Here is a tiny trained network, its code and every weight. The questions are about switching its units off for an input and a target symbol, where a switched-off unit gives its printed mean instead of its output.

import numpy as np


def w(rows, s, z=0):
    codes = np.array(rows[::2]) - 128.0
    scale = np.full(codes.shape[1], s)
    scale[-1] = z or s
    return codes * scale


def f(y):
    return y / 2 * (1 + np.tanh(0.7978845608 * (y + 0.044715 * y**3)))


def softmax(a):
    e = np.exp(a - a.max(-1, keepdims=True))
    return e / e.sum(-1, keepdims=True)


def log_softmax(a):
    a = a - a.max(-1, keepdims=True)
    return a - np.log(np.exp(a).sum(-1, keepdims=True))


def net(x, mask):
    ids = ['αβδεζηθλμξτψω'.index(c) for c in x.split()]
    T = len(ids)
    res = E[ids] + P[:T]
    r = res
    for j in range(3):
        rows = slice(2 * j, 2 * j + 2)
        q, k, v = (r @ M[0][rows].T for M in (Q, K, V))
        z = softmax(np.where(np.tri(T) > 0, q @ k.T / 2**0.5, -1e9)) @ v
        o = O[0][rows]
        res = res + np.where(mask[j], z, o[:, -1]) @ o[:, :-1]
    y = f(res @ A[0][:, :-1].T + A[0][:, -1])
    res = res + np.where(mask[3:7], y, B[0][:, -1]) @ B[0][:, :-1]
    return log_softmax(res[-1] @ U[:, :-1].T + U[:, -1])


Q, K, V, O, A, B = {}, {}, {}, {}, {}, {}
E = w([
[85,143,155,143,119,74],'α',
[115,69,133,165,124,199],'β',
[106,154,147,165,114,108],'δ',
[76,164,163,136,140,97],'ε',
[94,197,195,116,142,214],'ζ',
[142,172,122,86,198,179],'η',
[100,153,141,156,119,98],'θ',
[163,134,29,158,90,163],'λ',
[195,43,145,67,161,165],'μ',
[102,139,129,170,115,111],'ξ',
[182,138,163,73,78,79],'τ',
[70,135,100,106,240,144],'ψ',
[172,119,251,177,152,123],'ω',
],0.02)
P = w([
[8,70,187,1,142,91],'0',
[147,133,180,165,135,102],'1',
[150,130,161,161,137,96],'2',
[152,130,176,147,140,92],'3',
[145,128,171,151,139,100],'4',
[150,116,164,145,142,98],'5',
[141,118,178,149,132,115],'6',
],0.0075)
Q[0] = w([
[100,115,194,133,179,213],'H1',
[92,162,50,144,155,255],'H1',
[158,152,78,95,27,22],'H2',
[106,172,101,193,181,79],'H2',
[174,94,105,191,179,9],'H3',
[48,187,149,109,153,141],'H3',
],0.011)
K[0] = w([
[47,66,145,3,127,117],'H1',
[28,108,50,53,95,205],'H1',
[254,218,83,223,94,161],'H2',
[34,119,137,246,188,77],'H2',
[238,111,68,204,131,81],'H3',
[56,171,145,123,148,81],'H3',
],0.01)
V[0] = w([
[183,2,59,191,98,91],'H1',
[172,76,57,77,203,224],'H1',
[191,218,62,20,99,145],'H2',
[70,58,148,151,47,215],'H2',
[159,190,155,126,102,205],'H3',
[233,96,82,188,116,87],'H3',
],0.0076)
O[0] = w([
[148,121,145,97,98,255,36],'H1',
[172,220,49,122,162,114,3],'H1',
[253,132,113,115,151,76,83],'H2',
[87,81,116,99,40,169,92],'H2',
[146,29,22,56,149,114,110],'H3',
[75,194,184,98,148,110,71],'H3',
],0.0089,0.0054)
A[0] = w([
[77,111,231,115,146,139,4],'N1',
[88,119,176,146,253,158,58],'N2',
[64,121,136,245,84,107,177],'N3',
[195,155,229,99,55,101,55],'N4',
],0.0068,0.0042)
B[0] = w([
[203,128,84,224,108,170,205],'N1',
[114,78,127,183,129,230,186],'N2',
[146,223,137,81,151,98,255],'N3',
[60,68,2,203,137,125,206],'N4',
],0.0096,0.0078)
U = w([
[61,192,218,108,114,79,228],'α',
[132,205,150,141,149,102,135],'β',
[90,120,129,111,121,157,88],'δ',
[95,119,150,106,136,148,79],'ε',
[29,124,101,76,74,167,115],'ζ',
[125,135,120,104,130,157,106],'η',
[109,122,145,112,131,146,69],'θ',
[150,197,40,136,72,172,154],'λ',
[204,71,250,43,179,132,191],'μ',
[168,160,115,121,172,90,34],'ξ',
[98,83,70,126,92,69,169],'τ',
[1,125,75,124,203,162,52],'ψ',
[149,109,161,189,114,168,1],'ω',
],0.0081,0.005)

Each question gives the input, a string of symbols that net reads in full, and the target symbol t.
The units are the heads (2 rows each of Q, K, V and O) and the neurons (one row each of A and B). Each row of codes is followed by its name. A weight is (code - 128) times the scale printed after its matrix; where a second scale follows, it is the last column's (O, A, B and U).
mask holds one flag per unit, heads first, then neurons. A switched-off unit (its flag False) gives its mean, the last column of its rows in O or B, instead of its output. The means were averaged over made-up inputs and are rounded, as every weight is.
A unit's drop is (log p(t) with every unit on - log p(t) with that unit switched off) / (log p(t) with every unit on - log p(t) with every unit switched off).
most important unit: the unit with the biggest drop
top k neurons: the k neurons with the biggest drops, biggest first
heads that matter: for each layer, one digit per head in row order, 1 if its drop is at least 0.15 and else 0, layers parted by /
drop when u is switched off: that unit's drop, to one decimal
input μ λ τ μ ψ β η, target λ: heads that matter	100
input β ζ β ψ μ ζ β, target ζ: heads that matter	010
input τ ξ δ ψ ε η ζ, target μ: heads that matter	011
input λ μ ζ ε ψ ζ θ, target α: top neuron	N4
input α ξ ε τ δ ζ, target ω: top 2 neurons	N1, N2
input ω ζ β θ ζ, target ψ: heads that matter	111
input θ ζ τ ε δ ω, target ω: heads that matter	100
input β μ μ η τ μ η, target ζ: top 2 neurons	N1, N3
input ζ η τ α ε λ β, target τ: heads that matter	101
input ω β ε η η, target ψ: heads that matter	110
input μ ξ ε β, target λ: heads that matter	100
input η μ ψ α ε ξ, target α: top 2 neurons	N4, N3
input η δ τ μ α η, target ξ: heads that matter	110
input β ψ δ, target α: heads that matter	000
input τ ε β η, target μ: most important unit	N4
input μ τ η, target λ: drop when H1 is switched off	1.8
input μ β ζ, target λ: drop when H3 is switched off	0.3
input μ ε β τ δ τ ξ, target α: drop when H2 is switched off	0.1
input ζ α δ, target α: drop when N1 is switched off	-0.2
